Below is a small trained network, with its code and all its weights. Each question gives an input and a class and asks what happens when units are switched off, that is, made to give their printed mean instead of their output.

import numpy as np


def w(rows, s, z=0):
    codes = np.array(rows[::2]) - 128.0
    scale = np.full(codes.shape[1], s)
    scale[-1] = z or s
    return codes * scale


def norm(h):
    return h / np.sqrt((h * h).mean(-1, keepdims=True) + 1e-5)


def f(y):
    return np.maximum(y, 0)


def log_softmax(a):
    a = a - a.max(-1, keepdims=True)
    return a - np.log(np.exp(a).sum(-1, keepdims=True))


def net(x, mask):
    res = np.array(x, float).reshape(1, 8) / 4 @ E
    u = 0
    for l in range(4):
        y = f(norm(res) @ A[l][:, :-1].T + A[l][:, -1])
        res = res + np.where(mask[u : u + 8], y, B[l][:, -1]) @ B[l][:, :-1]
        u += 8
    return log_softmax(norm(res)[-1] @ U[:, :-1].T + U[:, -1])


A, B = {}, {}
E = w([
[36,3,115,83,166,57,163,209,157,128],'x0',
[129,129,131,127,127,128,133,129,128,128],'x1',
[129,128,127,127,125,126,130,130,130,134],'x2',
[116,97,194,189,158,149,123,79,222,152],'x3',
[130,128,130,128,128,126,132,129,128,133],'x4',
[120,82,135,113,94,217,132,129,84,171],'x5',
[171,32,182,144,12,75,130,122,134,37],'x6',
[134,129,126,123,123,124,128,129,132,141],'x7',
],0.013)
A[0] = w([
[110,128,146,161,133,148,142,123,174,171,66],'L0N0',
[139,34,133,109,120,123,123,133,132,110,125],'L0N1',
[93,45,154,154,196,168,121,89,240,154,23],'L0N2',
[106,177,121,134,206,14,133,151,178,96,22],'L0N3',
[61,34,113,98,199,103,135,184,143,170,18],'L0N4',
[95,34,132,103,124,252,135,158,84,193,4],'L0N5',
[82,123,101,95,252,155,129,159,133,178,1],'L0N6',
[99,124,57,67,131,83,126,190,5,127,4],'L0N7',
],0.022,0.0061)
B[0] = w([
[143,154,177,134,146,133,113,154,114,130,175],'L0N0',
[128,112,125,142,77,114,141,101,150,116,215],'L0N1',
[198,167,206,102,122,138,145,226,132,106,248],'L0N2',
[150,154,118,92,147,33,98,66,114,154,220],'L0N3',
[129,28,87,131,190,184,104,99,131,83,255],'L0N4',
[147,172,116,101,160,2,105,54,109,144,232],'L0N5',
[46,166,88,166,66,141,155,158,150,189,231],'L0N6',
[196,166,194,103,126,141,139,225,128,103,230],'L0N7',
],0.029,0.017)
A[1] = w([
[99,15,156,142,5,77,164,126,153,85,109],'L1N0',
[89,50,126,135,176,122,148,136,116,123,39],'L1N1',
[87,46,88,105,124,111,111,175,145,103,12],'L1N2',
[141,205,135,126,179,207,120,65,91,170,186],'L1N3',
[126,150,107,85,121,157,191,152,41,90,18],'L1N4',
[54,160,87,151,129,177,175,144,126,184,5],'L1N5',
[169,178,123,150,111,203,148,58,104,120,194],'L1N6',
[125,113,241,150,155,173,161,92,159,169,66],'L1N7',
],0.025,0.0029)
B[1] = w([
[36,141,83,144,18,169,108,165,117,201,247],'L1N0',
[171,105,62,81,166,185,148,85,125,135,164],'L1N1',
[158,107,151,152,169,238,137,38,110,105,187],'L1N2',
[100,55,79,106,233,208,128,147,138,139,220],'L1N3',
[138,130,203,133,122,72,92,193,174,115,169],'L1N4',
[77,124,111,107,6,172,122,98,144,164,180],'L1N5',
[153,45,67,79,199,158,83,79,172,110,196],'L1N6',
[179,147,101,97,98,71,128,200,85,68,174],'L1N7',
],0.018,0.014)
A[2] = w([
[111,157,128,206,135,127,150,124,114,90,20],'L2N0',
[115,146,132,122,163,5,102,34,94,145,4],'L2N1',
[160,179,180,177,120,161,225,169,86,98,67],'L2N2',
[123,141,117,146,120,34,103,75,150,138,87],'L2N3',
[57,150,160,157,70,87,155,114,134,131,37],'L2N4',
[82,141,135,170,40,164,187,93,106,167,52],'L2N5',
[71,119,122,165,51,117,138,109,137,127,55],'L2N6',
[22,164,132,161,65,117,183,160,74,146,14],'L2N7',
],0.023,0.0024)
B[2] = w([
[164,117,140,163,139,101,139,121,119,226,128],'L2N0',
[98,114,120,169,116,39,167,8,45,101,252],'L2N1',
[179,67,211,85,86,127,87,150,175,122,197],'L2N2',
[129,155,92,105,133,122,114,52,106,117,211],'L2N3',
[169,54,108,129,62,211,202,92,136,209,177],'L2N4',
[59,132,61,163,73,57,86,204,85,128,199],'L2N5',
[77,175,139,96,152,97,63,156,165,208,191],'L2N6',
[95,40,86,161,113,221,85,50,136,108,202],'L2N7',
],0.017,0.015)
A[3] = w([
[72,115,138,184,112,139,151,167,110,107,62],'L3N0',
[160,140,211,162,118,128,175,195,136,102,59],'L3N1',
[133,108,124,143,45,136,177,102,121,107,113],'L3N2',
[110,141,140,149,139,152,149,128,78,112,40],'L3N3',
[87,3,118,162,217,144,143,125,125,51,4],'L3N4',
[83,138,186,176,156,165,169,97,106,82,74],'L3N5',
[112,179,174,201,135,159,166,102,59,90,76],'L3N6',
[47,203,76,179,153,180,151,127,142,203,28],'L3N7',
],0.023,0.0029)
B[3] = w([
[103,182,117,122,171,136,117,107,132,160,154],'L3N0',
[132,210,166,137,145,176,178,190,101,92,240],'L3N1',
[57,199,111,144,252,125,98,165,129,135,189],'L3N2',
[108,121,141,151,146,128,122,132,111,114,129],'L3N3',
[108,101,131,191,132,197,200,88,168,146,247],'L3N4',
[88,79,177,124,127,114,112,135,153,135,131],'L3N5',
[98,158,90,127,178,168,218,144,106,191,145],'L3N6',
[82,114,145,171,25,90,88,151,99,96,223],'L3N7',
],0.024,0.013)
U = w([
[177,191,206,83,116,138,140,249,137,66,90],'0',
[2,152,68,147,38,135,78,151,117,158,92],'1',
[111,47,73,141,181,221,160,72,161,86,101],'2',
[124,192,97,105,151,12,134,21,71,117,249],'3',
],0.013,0.0011)

Each question gives the input, the list of numbers given to net, and the class t.
The units are the neurons (one row each of A and B). Each row of codes is followed by its name. A weight is (code - 128) times the scale printed after its matrix; where a second scale follows, it is the last column's (A, B and U).
mask holds one flag per neuron, layer by layer. A switched-off neuron (its flag False) gives its mean, the last column of its row in B, instead of its output. The means were averaged over made-up inputs and are rounded, as every weight is.
A unit's drop is (log p(t) with every unit on - log p(t) with that unit switched off) / (log p(t) with every unit on - log p(t) with every unit switched off).
The circuit of an input: a set's keep is (log p(t) with only the set's units on - log p(t) with every unit switched off) / (log p(t) with every unit on - log p(t) with every unit switched off). Starting from the 12 units with the biggest drops (on a tie, the unit counted first), units are removed one at a time, each time the one whose removal leaves the highest keep (on an exact tie, the one counted first), for as long as the keep stays at least 0.8.
circuit, biggest first: the units of the circuit, biggest drop first
top k neurons: the k neurons with the biggest drops, biggest first
k most important neurons of layer l: the k neurons of layer l with the biggest drops, biggest first
input [-5,2,2,8,5,8,2,-2], class 0: circuit, biggest first : (L0N2)
input [-4,3,1,1,3,5,4,5], class 3: top 2 neurons : (L0N6; L0N4)
input [8,2,6,7,8,0,4,-1], class 2: top 3 neurons : (L0N4; L0N7; L3N4)
input [7,-1,-6,-6,3,2,0,2], class 2: top 4 neurons : (L0N4; L0N2; L3N4; L1N2)
input [-6,-7,1,-2,-5,-6,-5,-6], class 2: top 2 neurons : (L0N6; L0N5)
input [5,-7,-6,-5,6,-6,3,4], class 3: top 3 neurons : (L0N3; L0N2; L1N3)
input [-8,-3,0,4,-5,-6,-7,-4], class 2: top 3 neurons : (L1N3; L0N5; L1N6)
input [-8,-8,-6,8,-1,-8,-1,-2], class 0: top 2 neurons : (L0N5; L0N4)
input [-4,0,4,3,-3,-5,-4,3], class 3: top 2 neurons : (L0N3; L0N4)
input [-5,4,-6,-5,-4,8,-6,-6], class 3: top 3 neurons : (L0N5; L0N2; L0N4)
input [-4,4,-8,0,-5,1,3,0], class 2: 2 most important neurons of layer 0 : (L0N2; L0N7)
input [3,5,7,-6,-3,-5,5,2], class 0: 2 most important neurons of layer 0 : (L0N7; L0N5)
input [3,0,0,1,-3,-8,7,1], class 3: top 2 neurons : (L0N3; L0N6)
input [-2,8,-7,-5,-8,5,2,1], class 0: top 2 neurons : (L0N7; L0N3)
input [-8,8,0,2,6,-6,8,-5], class 1: 4 most important neurons of layer 0 : (L0N2; L0N7; L0N5; L0N3)
input [5,8,-8,3,8,-1,4,-6], class 2: top 2 neurons : (L0N4; L0N6)
input [5,-6,6,6,4,-1,-4,-5], class 0: top neuron : (L0N2)
input [0,-2,4,-4,-6,-6,-3,0], class 3: 2 most important neurons of layer 0 : (L0N3; L0N2)
input [-2,-8,-7,-6,-2,8,7,5], class 3: 4 most important neurons of layer 0 : (L0N5; L0N2; L0N6; L0N7)
input [-8,-4,-1,-6,-3,7,-1,2], class 2: 2 most important neurons of layer 0 : (L0N2; L0N3)
input [8,-1,3,3,3,-1,-5,-8], class 2: most important neuron of layer 0 : (L0N4)
input [2,8,3,-8,-7,4,-8,-5], class 0: 2 most important neurons of layer 1 : (L1N0; L1N4)
input [3,8,6,4,0,5,1,4], class 3: 2 most important neurons of layer 0 : (L0N5; L0N7)
input [-8,-1,0,2,8,-3,7,-3], class 2: 3 most important neurons of layer 0 : (L0N2; L0N7; L0N1)
input [8,1,4,3,-1,-6,-5,-3], class 2: 2 most important neurons of layer 0 : (L0N4; L0N5)
